Below is a small trained network, with its code and all its weights. Each question gives an input and a class and asks what happens when units are switched off, that is, made to give their printed mean instead of their output.

import numpy as np


def w(rows, s, z=0):
    codes = np.array(rows[::2]) - 128.0
    scale = np.full(codes.shape[1], s)
    scale[-1] = z or s
    return codes * scale


def norm(h):
    return h / np.sqrt((h * h).mean(-1, keepdims=True) + 1e-5)


def f(y):
    return y / 2 * (1 + np.tanh(0.7978845608 * (y + 0.044715 * y**3)))


def log_softmax(a):
    a = a - a.max(-1, keepdims=True)
    return a - np.log(np.exp(a).sum(-1, keepdims=True))


def net(x, mask):
    res = np.array(x, float).reshape(1, 4) / 4 @ E
    u = 0
    for l in range(2):
        y = f(norm(res) @ A[l][:, :-1].T + A[l][:, -1])
        res = res + np.where(mask[u : u + 15], y, B[l][:, -1]) @ B[l][:, :-1]
        u += 15
    return log_softmax(norm(res)[-1] @ U[:, :-1].T + U[:, -1])


A, B = {}, {}
E = w([
[151,253,135,120,61],'x0',
[241,97,153,77,106],'x1',
[136,116,131,151,115],'x2',
[215,178,182,168,200],'x3',
],0.0064)
A[0] = w([
[167,175,197,180,249,162],'L0N0',
[102,100,221,206,117,137],'L0N1',
[67,31,127,79,87,159],'L0N2',
[71,95,80,75,182,113],'L0N3',
[9,184,78,254,186,2],'L0N4',
[142,187,191,36,165,129],'L0N5',
[156,105,147,86,88,167],'L0N6',
[138,154,60,130,169,107],'L0N7',
[135,105,109,209,122,133],'L0N8',
[140,89,158,105,162,84],'L0N9',
[213,72,130,30,8,32],'L0N10',
[136,147,2,80,25,109],'L0N11',
[75,130,73,160,192,160],'L0N12',
[137,226,236,162,105,115],'L0N13',
[69,205,102,144,36,131],'L0N14',
],0.0078,0.0064)
B[0] = w([
[112,176,163,164,253,253],'L0N0',
[73,147,122,126,252,150],'L0N1',
[179,55,125,239,109,225],'L0N2',
[148,118,83,199,126,165],'L0N3',
[254,107,145,70,99,204],'L0N4',
[112,70,149,201,82,166],'L0N5',
[148,62,174,101,90,179],'L0N6',
[74,185,169,91,155,122],'L0N7',
[54,143,71,86,113,140],'L0N8',
[150,131,68,109,121,127],'L0N9',
[118,173,61,83,162,194],'L0N10',
[140,131,219,86,173,202],'L0N11',
[38,124,108,178,211,200],'L0N12',
[203,119,152,249,44,209],'L0N13',
[26,146,146,124,60,224],'L0N14',
],0.0059,0.0053)
A[1] = w([
[168,211,178,153,135,79],'L1N0',
[138,70,134,115,246,113],'L1N1',
[99,127,122,188,108,71],'L1N2',
[186,182,127,209,135,108],'L1N3',
[51,160,97,99,96,50],'L1N4',
[112,23,17,116,155,86],'L1N5',
[120,170,108,63,56,103],'L1N6',
[176,109,113,14,38,32],'L1N7',
[58,165,92,100,81,2],'L1N8',
[84,90,64,139,192,95],'L1N9',
[138,71,79,86,143,21],'L1N10',
[216,114,157,134,163,154],'L1N11',
[204,108,145,78,152,97],'L1N12',
[122,147,102,177,51,122],'L1N13',
[167,77,160,146,67,96],'L1N14',
],0.013,0.0057)
B[1] = w([
[130,150,63,92,156,208],'L1N0',
[107,64,193,146,71,254],'L1N1',
[29,174,90,145,154,154],'L1N2',
[118,120,90,92,133,215],'L1N3',
[194,119,151,132,67,155],'L1N4',
[145,255,109,91,112,233],'L1N5',
[139,57,92,119,190,181],'L1N6',
[110,100,53,150,203,193],'L1N7',
[171,111,162,112,91,152],'L1N8',
[158,126,110,119,175,206],'L1N9',
[179,153,162,106,74,139],'L1N10',
[115,109,152,110,40,232],'L1N11',
[96,186,196,157,95,177],'L1N12',
[104,93,177,158,144,184],'L1N13',
[196,120,110,68,137,183],'L1N14',
],0.012,0.0071)
U = w([
[50,240,48,205,164,255],'0',
[75,75,239,198,15,148],'1',
[229,193,84,70,45,155],'2',
[179,33,31,80,199,29],'3',
[63,84,186,234,247,47],'4',
],0.015,0.0045)

Each question gives the input, the list of numbers given to net, and the class t.
The units are the neurons (one row each of A and B). Each row of codes is followed by its name. A weight is (code - 128) times the scale printed after its matrix; where a second scale follows, it is the last column's (A, B and U).
mask holds one flag per neuron, layer by layer. A switched-off neuron (its flag False) gives its mean, the last column of its row in B, instead of its output. The means were averaged over made-up inputs and are rounded, as every weight is.
A unit's drop is (log p(t) with every unit on - log p(t) with that unit switched off) / (log p(t) with every unit on - log p(t) with every unit switched off).
The circuit of an input: a set's keep is (log p(t) with only the set's units on - log p(t) with every unit switched off) / (log p(t) with every unit on - log p(t) with every unit switched off). Starting from the 12 units with the biggest drops (on a tie, the unit counted first), units are removed one at a time, each time the one whose removal leaves the highest keep (on an exact tie, the one counted first), for as long as the keep stays at least 0.8.
units of the circuit, in order: the units of the circuit, biggest drop first
k most important neurons: the k neurons with the biggest drops, biggest first
top k neurons in layer l: the k neurons of layer l with the biggest drops, biggest first
drop of u: that unit's drop, to one decimal
input [3,-2,3,1], class 0: top 2 neurons in layer 1 : L1N1, L1N0
input [-6,3,-5,-1], class 2: units of the circuit, in order : L1N5
input [-4,1,2,8], class 1: top 2 neurons in layer 1 : L1N1, L1N11
input [-8,-1,-3,-4], class 0: 2 most important neurons : L1N5, L0N4
input [8,2,-6,-7], class 3: 2 most important neurons : L1N6, L1N7
input [-2,1,4,0], class 2: 3 most important neurons : L1N5, L0N0, L0N11
input [7,1,-7,0], class 3: top 2 neurons in layer 1 : L1N6, L1N5
input [-8,0,8,0], class 0: units of the circuit, in order : L0N4, L1N5
input [5,1,-8,-4], class 3: top 2 neurons in layer 0 : L0N12, L0N0
input [2,-8,3,-1], class 1: top 2 neurons in layer 0 : L0N4, L0N0
input [8,0,-3,-4], class 1: 2 most important neurons : L0N14, L0N4
input [-1,3,-2,-7], class 2: 2 most important neurons : L0N2, L1N5
input [3,0,2,5], class 0: 2 most important neurons : L0N0, L0N4
input [1,7,4,-6], class 3: 3 most important neurons : L1N7, L0N0, L0N12
input [3,8,-7,-5], class 3: units of the circuit, in order : L1N7
input [-5,6,-2,0], class 2: top 2 neurons in layer 1 : L1N5, L1N14
input [-2,4,-2,-4], class 2: 2 most important neurons : L0N0, L1N5
input [-7,1,3,-3], class 2: top 2 neurons in layer 0 : L0N14, L0N0
input [-1,1,-7,3], class 1: 2 most important neurons : L1N1, L1N11
input [8,-1,-8,5], class 0: top neuron in layer 0 : L0N4
input [-8,0,7,-4], class 0: 2 most important neurons : L1N5, L0N4
input [-8,6,5,0], class 2: top 3 neurons in layer 1 : L1N5, L1N14, L1N13
input [6,-1,7,3], class 0: drop of L0N4 : 0.1
input [-5,-8,2,-7], class 0: drop of L1N5 : 0.4
input [-7,5,1,-3], class 2: drop of L1N5 : 0.2
